Below are the code and all the weights of a small trained network. Each question names an input and a class and asks about switching units off, where a switched-off unit gives its printed mean instead of its output.

import numpy as np


def w(rows, s, z=0):
    codes = np.array(rows[::2]) - 128.0
    scale = np.full(codes.shape[1], s)
    scale[-1] = z or s
    return codes * scale


def norm(h):
    return h / np.sqrt((h * h).mean(-1, keepdims=True) + 1e-5)


def f(y):
    return np.maximum(y, 0)


def log_softmax(a):
    a = a - a.max(-1, keepdims=True)
    return a - np.log(np.exp(a).sum(-1, keepdims=True))


def net(x, mask):
    res = np.array(x, float).reshape(1, 2) / 4 @ E
    u = 0
    for l in range(2):
        y = f(norm(res) @ A[l][:, :-1].T + A[l][:, -1])
        res = res + np.where(mask[u : u + 7], y, B[l][:, -1]) @ B[l][:, :-1]
        u += 7
    return log_softmax(norm(res)[-1] @ U[:, :-1].T + U[:, -1])


A, B = {}, {}
E = w([
[225,158,240,99,221,38,166,154,95],'x0',
[72,47,254,16,165,166,169,161,102],'x1',
],0.0067)
A[0] = w([
[176,86,98,160,140,111,167,131,94,127],'0.n1',
[248,190,172,67,136,81,211,255,98,32],'0.n2',
[40,201,128,194,112,196,156,158,146,149],'0.n3',
[81,68,59,166,9,218,60,73,109,95],'0.n4',
[116,84,146,141,61,209,127,175,113,192],'0.n5',
[253,155,115,142,49,73,118,31,117,115],'0.n6',
[79,175,98,234,153,108,5,98,129,245],'0.n7',
],0.0057,0.0012)
B[0] = w([
[247,34,36,123,86,78,87,186,87,147],'0.n1',
[92,167,95,94,30,139,155,92,136,227],'0.n2',
[111,41,120,158,138,202,172,78,187,180],'0.n3',
[183,82,95,103,76,117,191,128,125,255],'0.n4',
[151,253,117,71,131,127,149,73,63,184],'0.n5',
[126,118,193,128,150,148,71,215,111,193],'0.n6',
[45,152,245,178,135,154,148,192,169,210],'0.n7',
],0.0058,0.0083)
A[1] = w([
[168,109,106,145,97,162,197,186,105,130],'1.n1',
[211,147,170,110,159,3,145,122,118,70],'1.n2',
[120,208,118,130,89,94,208,115,107,95],'1.n3',
[62,29,184,61,156,142,136,82,82,175],'1.n4',
[103,254,129,122,126,149,158,156,105,76],'1.n5',
[124,180,35,234,81,166,79,104,164,248],'1.n6',
[99,128,122,146,169,94,120,99,110,85],'1.n7',
],0.0092,0.0015)
B[1] = w([
[97,187,213,126,194,19,150,116,132,213],'1.n1',
[184,18,24,85,131,190,159,75,112,217],'1.n2',
[76,142,166,171,131,118,165,141,221,208],'1.n3',
[189,121,102,192,139,115,47,182,137,254],'1.n4',
[3,160,173,127,97,170,127,97,146,181],'1.n5',
[184,91,136,51,165,141,92,130,87,229],'1.n6',
[87,63,189,139,117,125,126,40,10,128],'1.n7',
],0.007,0.0085)
U = w([
[156,21,121,32,75,180,214,88,180,176],'0',
[213,59,183,166,160,145,2,207,95,175],'1',
[39,154,220,188,108,106,166,136,188,215],'2',
[73,179,73,171,171,106,119,68,73,18],'3',
[59,203,54,140,173,143,125,134,47,3],'4',
[85,132,84,167,121,105,109,76,66,8],'5',
[62,110,138,175,188,94,97,52,60,18],'6',
],0.0095,0.0037)

Each question gives the input, the list of numbers given to net, and the class t.
The units are the neurons (one row each of A and B). Each row of codes is followed by its name. A weight is (code - 128) times the scale printed after its matrix; where a second scale follows, it is the last column's (A, B and U).
mask holds one flag per neuron, layer by layer. A switched-off neuron (its flag False) gives its mean, the last column of its row in B, instead of its output. The means were averaged over made-up inputs and are rounded, as every weight is.
A unit's drop is (log p(t) with every unit on - log p(t) with that unit switched off) / (log p(t) with every unit on - log p(t) with every unit switched off).
The circuit of an input: a set's keep is (log p(t) with only the set's units on - log p(t) with every unit switched off) / (log p(t) with every unit on - log p(t) with every unit switched off). Starting from the 12 units with the biggest drops (on a tie, the unit counted first), units are removed one at a time, each time the one whose removal leaves the highest keep (on an exact tie, the one counted first), for as long as the keep stays at least 0.8.
units of the circuit, in order: the units of the circuit, biggest drop first
top k neurons: the k neurons with the biggest drops, biggest first
k most important neurons of layer l: the k neurons of layer l with the biggest drops, biggest first
drop of u: that unit's drop, to one decimal
input [-2,-3], class 2: top 4 neurons -> [0.n7, 1.n2, 1.n4, 1.n1]
input [-2,-6], class 1: top neuron -> [1.n6]
input [4,6], class 1: top 2 neurons -> [1.n4, 0.n4]
input [-2,2], class 2: top 2 neurons -> [1.n2, 0.n5]
input [1,-3], class 2: 3 most important neurons of layer 1 -> [1.n4, 1.n2, 1.n6]
input [-6,-5], class 0: 2 most important neurons of layer 1 -> [1.n4, 1.n6]
input [-3,1], class 2: 2 most important neurons of layer 0 -> [0.n5, 0.n2]
input [3,3], class 2: 4 most important neurons of layer 0 -> [0.n2, 0.n4, 0.n1, 0.n6]
input [-7,8], class 1: top 2 neurons -> [1.n4, 0.n2]
input [-7,-7], class 0: units of the circuit, in order -> [1.n4, 1.n6]
input [-5,7], class 1: top 2 neurons -> [1.n4, 0.n2]
input [1,0], class 2: 2 most important neurons of layer 1 -> [1.n2, 1.n3]
input [0,4], class 1: top 3 neurons -> [1.n4, 0.n7, 0.n2]
input [5,2], class 0: most important neuron of layer 0 -> [0.n7]
input [0,0], class 2: top 3 neurons -> [0.n3, 0.n1, 0.n6]
input [-5,6], class 1: top 3 neurons -> [1.n4, 0.n2, 1.n2]
input [8,3], class 0: top 2 neurons -> [1.n2, 0.n2]
input [-7,-4], class 0: top 3 neurons -> [1.n6, 1.n4, 0.n4]
input [3,6], class 1: top 2 neurons -> [1.n4, 0.n4]
input [-1,-7], class 1: units of the circuit, in order -> [1.n6]
input [1,3], class 2: 4 most important neurons of layer 0 -> [0.n2, 0.n3, 0.n6, 0.n1]
input [8,5], class 0: top 3 neurons -> [1.n2, 0.n2, 0.n6]
input [8,-1], class 0: drop of 1.n2 -> 1.1
input [1,7], class 1: drop of 1.n4 -> 0.7
input [8,-5], class 0: drop of 1.n2 -> 1.5
